Below are the code and all the weights of a small trained network. Each question names an input and a target symbol and asks about switching units off, where a switched-off unit gives its printed mean instead of its output.

import numpy as np


def w(rows, s, z=0):
    codes = np.array(rows[::2]) - 128.0
    scale = np.full(codes.shape[1], s)
    scale[-1] = z or s
    return codes * scale


def norm(h):
    return h / np.sqrt((h * h).mean(-1, keepdims=True) + 1e-5)


def f(y):
    return y / 2 * (1 + np.tanh(0.7978845608 * (y + 0.044715 * y**3)))


def softmax(a):
    e = np.exp(a - a.max(-1, keepdims=True))
    return e / e.sum(-1, keepdims=True)


def log_softmax(a):
    a = a - a.max(-1, keepdims=True)
    return a - np.log(np.exp(a).sum(-1, keepdims=True))


def net(x, mask):
    ids = ['ΘΛΨΩγημτ'.index(c) for c in x.split()]
    T = len(ids)
    res = E[ids] + P[:T]
    u = 0
    for l in range(3):
        r = norm(res)
        for j in range(2):
            rows = slice(2 * j, 2 * j + 2)
            q, k, v = (r @ M[l][rows].T for M in (Q, K, V))
            z = softmax(np.where(np.tri(T) > 0, q @ k.T / 2**0.5, -1e9)) @ v
            o = O[l][rows]
            res = res + np.where(mask[u + j], z, o[:, -1]) @ o[:, :-1]
        u += 2
        y = f(norm(res) @ A[l][:, :-1].T + A[l][:, -1])
        res = res + np.where(mask[u : u + 4], y, B[l][:, -1]) @ B[l][:, :-1]
        u += 4
    return log_softmax(norm(res)[-1] @ U[:, :-1].T + U[:, -1])


Q, K, V, O, A, B = {}, {}, {}, {}, {}, {}
E = w([
[74,59,187,173,108,190,191,135,212,141,140],'Θ',
[147,187,79,113,96,29,68,124,126,174,24],'Λ',
[131,99,109,152,133,81,153,134,182,35,47],'Ψ',
[91,90,72,84,77,147,133,24,229,59,130],'Ω',
[211,75,137,254,117,142,60,174,119,95,134],'γ',
[174,108,81,172,75,216,174,98,116,190,92],'η',
[88,62,147,213,155,133,74,118,58,200,137],'μ',
[46,90,54,148,101,160,141,247,142,162,151],'τ',
],0.0095)
P = w([
[167,113,168,84,211,4,27,130,77,80,168],'0',
[143,104,150,72,224,71,49,155,123,89,131],'1',
[140,96,131,93,206,87,90,167,140,107,108],'2',
[129,108,126,107,186,105,131,165,146,120,100],'3',
[135,120,118,117,156,114,148,172,146,125,89],'4',
[121,139,124,121,138,135,170,157,140,141,87],'5',
[131,140,118,125,107,141,192,166,144,145,93],'6',
[129,150,117,134,85,154,199,178,140,141,89],'7',
],0.0041)
Q[0] = w([
[136,111,98,185,96,122,177,157,100,135,69],'0.h1',
[152,109,72,140,175,141,129,101,168,104,55],'0.h1',
[123,131,128,254,124,102,128,202,82,196,109],'0.h2',
[90,107,80,167,85,120,126,173,144,181,73],'0.h2',
],0.0073)
K[0] = w([
[192,161,72,161,66,155,97,5,138,150,117],'0.h1',
[131,213,42,60,98,120,105,104,174,199,142],'0.h1',
[205,147,113,133,112,182,253,171,69,207,18],'0.h2',
[228,151,58,117,57,251,201,83,144,115,57],'0.h2',
],0.0049)
V[0] = w([
[121,124,86,100,86,119,152,197,128,79,172],'0.h1',
[11,171,154,157,199,3,79,122,191,93,90],'0.h1',
[57,194,97,198,187,115,71,221,167,171,171],'0.h2',
[147,112,122,167,117,186,183,46,77,151,185],'0.h2',
],0.004)
O[0] = w([
[78,108,131,146,254,176,75,107,160,119,67,72],'0.h1',
[106,77,172,76,151,177,184,139,38,103,111,229],'0.h1',
[130,149,95,91,108,92,44,95,148,147,115,253],'0.h2',
[125,62,151,132,190,127,161,83,109,137,89,14],'0.h2',
],0.007,0.00051)
A[0] = w([
[212,127,59,205,69,110,157,138,215,143,117,42],'0.n1',
[139,93,253,144,216,176,232,44,127,146,176,254],'0.n2',
[147,47,162,177,137,114,90,162,118,223,143,139],'0.n3',
[158,129,173,107,17,145,8,167,18,185,123,188],'0.n4',
],0.0033,0.001)
B[0] = w([
[17,137,93,143,116,156,81,94,77,226,169,214],'0.n1',
[178,153,80,104,13,2,117,200,143,143,114,179],'0.n2',
[128,136,119,121,20,117,90,105,32,45,103,243],'0.n3',
[117,217,68,113,42,126,218,105,181,27,182,250],'0.n4',
],0.0052,0.0025)
Q[1] = w([
[154,98,201,147,246,190,182,103,102,180,159],'1.h1',
[83,18,77,252,82,136,148,189,79,153,95],'1.h1',
[250,182,228,118,253,64,112,34,41,196,147],'1.h2',
[131,148,184,69,190,207,92,162,131,211,229],'1.h2',
],0.0055)
K[1] = w([
[193,148,176,149,159,92,65,122,74,230,149],'1.h1',
[111,208,126,83,120,127,170,11,132,178,35],'1.h1',
[133,144,136,49,122,47,114,182,106,1,162],'1.h2',
[158,94,199,180,180,121,34,112,170,21,174],'1.h2',
],0.0056)
V[1] = w([
[80,94,127,142,134,247,167,117,121,137,220],'1.h1',
[133,136,83,62,210,68,188,160,101,140,86],'1.h1',
[136,93,235,155,160,101,104,139,183,73,101],'1.h2',
[254,130,67,136,166,66,104,43,100,138,59],'1.h2',
],0.0042)
O[1] = w([
[95,94,137,109,85,130,78,99,128,79,172,51],'1.h1',
[127,164,169,115,184,178,113,89,136,158,112,126],'1.h1',
[96,117,97,120,2,111,145,158,138,102,61,4],'1.h2',
[107,119,70,163,156,176,202,117,100,117,116,68],'1.h2',
],0.0079,0.0033)
A[1] = w([
[87,139,168,82,165,146,107,196,89,90,134,2],'1.n1',
[140,67,253,120,117,118,193,150,218,87,93,142],'1.n2',
[148,178,150,47,65,139,181,53,165,100,85,112],'1.n3',
[108,192,105,154,66,163,81,147,96,169,191,46],'1.n4',
],0.005,0.0013)
B[1] = w([
[55,168,62,72,166,165,54,117,126,135,65,169],'1.n1',
[167,191,123,80,111,174,65,124,2,131,158,215],'1.n2',
[160,59,121,113,13,229,126,62,110,199,107,177],'1.n3',
[69,157,210,162,163,156,173,79,152,61,176,250],'1.n4',
],0.0059,0.0022)
Q[2] = w([
[213,169,89,55,150,87,102,227,163,181,25],'2.h1',
[160,23,79,203,194,183,158,166,90,189,194],'2.h1',
[45,27,138,189,185,128,136,220,100,156,112],'2.h2',
[3,197,156,107,108,92,60,187,245,120,139],'2.h2',
],0.0064)
K[2] = w([
[205,143,130,120,128,79,173,170,30,170,3],'2.h1',
[191,24,177,87,122,215,207,117,158,109,128],'2.h1',
[169,106,102,168,120,50,32,57,97,228,126],'2.h2',
[133,196,244,65,114,104,56,63,222,70,129],'2.h2',
],0.0057)
V[2] = w([
[173,146,155,124,148,153,110,16,169,131,121],'2.h1',
[149,98,72,25,133,204,177,128,141,101,187],'2.h1',
[202,108,254,163,195,169,138,179,157,97,196],'2.h2',
[131,58,77,167,160,129,172,215,121,198,146],'2.h2',
],0.0049)
O[2] = w([
[96,119,175,185,72,64,217,133,157,111,88,17],'2.h1',
[100,130,153,165,104,78,90,36,254,108,158,120],'2.h1',
[60,144,47,145,98,198,100,191,52,25,90,6],'2.h2',
[77,188,218,73,97,141,63,110,248,142,75,183],'2.h2',
],0.0071,0.0017)
A[2] = w([
[82,122,190,210,135,180,150,60,185,160,75,194],'2.n1',
[213,109,140,184,108,95,99,72,142,50,104,12],'2.n2',
[154,188,106,126,171,134,97,113,125,148,3,142],'2.n3',
[125,57,18,106,176,141,150,163,204,126,135,105],'2.n4',
],0.0062,0.0011)
B[2] = w([
[44,163,86,45,108,68,158,169,37,37,90,253],'2.n1',
[86,139,63,151,144,253,164,132,200,56,81,162],'2.n2',
[142,182,232,188,218,246,196,117,105,130,162,203],'2.n3',
[184,86,215,143,56,143,192,25,125,120,86,196],'2.n4',
],0.0055,0.0036)
U = w([
[146,147,12,185,111,179,99,183,141,97,82,101],'Θ',
[147,100,168,125,51,67,100,203,96,156,94,235],'Λ',
[86,126,51,134,145,67,130,87,2,155,175,9],'Ψ',
[73,192,117,101,150,172,35,119,172,171,214,117],'Ω',
[109,14,125,123,112,196,149,55,143,141,136,227],'γ',
[216,196,120,193,149,101,152,84,168,209,172,54],'η',
[71,117,143,84,125,53,160,122,158,55,72,120],'μ',
[113,125,187,72,195,184,180,168,71,102,64,252],'τ',
],0.0067,0.00037)

Each question gives the input, a string of symbols that net reads in full, and the target symbol t.
The units are the heads (2 rows each of Q, K, V and O) and the neurons (one row each of A and B). Each row of codes is followed by its name. A weight is (code - 128) times the scale printed after its matrix; where a second scale follows, it is the last column's (O, A, B and U).
mask holds one flag per unit, layer by layer, with each layer's heads first. A switched-off unit (its flag False) gives its mean, the last column of its rows in O or B, instead of its output. The means were averaged over made-up inputs and are rounded, as every weight is.
A unit's drop is (log p(t) with every unit on - log p(t) with that unit switched off) / (log p(t) with every unit on - log p(t) with every unit switched off).
The circuit of an input: a set's keep is (log p(t) with only the set's units on - log p(t) with every unit switched off) / (log p(t) with every unit on - log p(t) with every unit switched off). Starting from the 12 units with the biggest drops (on a tie, the unit counted first), units are removed one at a time, each time the one whose removal leaves the highest keep (on an exact tie, the one counted first), for as long as the keep stays at least 0.8.
units of the circuit, in order: the units of the circuit, biggest drop first
most important unit: the unit with the biggest drop
k most important neurons: the k neurons with the biggest drops, biggest first
k most important neurons of layer l: the k neurons of layer l with the biggest drops, biggest first
which heads matter: for each layer, one digit per head in row order, 1 if its drop is at least 0.15 and else 0, layers parted by /
input Ψ Λ γ τ Ψ η, target τ: which heads matter : 01 / 01 / 01
input Λ γ τ τ τ γ, target Ω: 2 most important neurons of layer 2 : 2.n1; 2.n4
input μ τ Ψ Θ η Λ τ Θ, target τ: units of the circuit, in order : 1.h1; 0.h2; 2.n1
input γ γ μ Θ τ τ, target Ω: which heads matter : 00 / 01 / 10
input τ η τ γ μ Ω τ Θ, target μ: 2 most important neurons : 2.n1; 0.n1
input τ μ γ Λ τ η, target τ: units of the circuit, in order : 0.h2; 2.n1
input Λ τ τ Λ, target Ω: which heads matter : 11 / 11 / 00
input Θ γ Λ Λ γ Θ Λ, target Θ: most important neuron : 0.n4
input Λ μ τ μ μ μ μ τ, target Ψ: units of the circuit, in order : 2.h2; 0.h2; 1.n4
input Ω Λ η τ Ω τ, target μ: which heads matter : 10 / 01 / 10
input μ η γ τ μ, target Λ: which heads matter : 11 / 10 / 01
input η Λ η η γ, target τ: which heads matter : 01 / 10 / 11
input γ τ μ Ψ μ τ Ψ η, target Ψ: which heads matter : 10 / 10 / 00
input τ η Ω γ, target μ: most important unit : 2.h1
input Λ η Ψ μ μ γ, target τ: units of the circuit, in order : 0.h2; 2.h2; 1.h1
input η Θ μ, target Λ: 2 most important neurons : 0.n2; 0.n4
input τ τ μ Θ τ Λ Ψ τ, target η: which heads matter : 11 / 10 / 01
input Λ τ Θ, target Λ: which heads matter : 01 / 01 / 00
input Λ Ψ μ Θ τ Θ Θ τ, target Λ: which heads matter : 01 / 01 / 01
input γ Θ η τ Θ η, target Ω: most important unit : 0.h1
input γ Θ Θ Θ μ η Ψ, target η: units of the circuit, in order : 0.h1; 1.h2
input τ Λ τ Ψ, target τ: which heads matter : 10 / 00 / 00
input μ Λ τ τ η Ψ τ μ, target τ: units of the circuit, in order : 2.h2; 0.h2; 0.n1
input τ τ μ τ Λ Λ, target η: which heads matter : 01 / 01 / 01
input μ Ψ μ Θ, target Λ: which heads matter : 00 / 01 / 00
input μ τ μ μ Ψ Ω μ τ, target Ψ: units of the circuit, in order : 2.h2; 0.n4; 0.h2
input μ Θ Λ, target η: most important unit : 0.n2
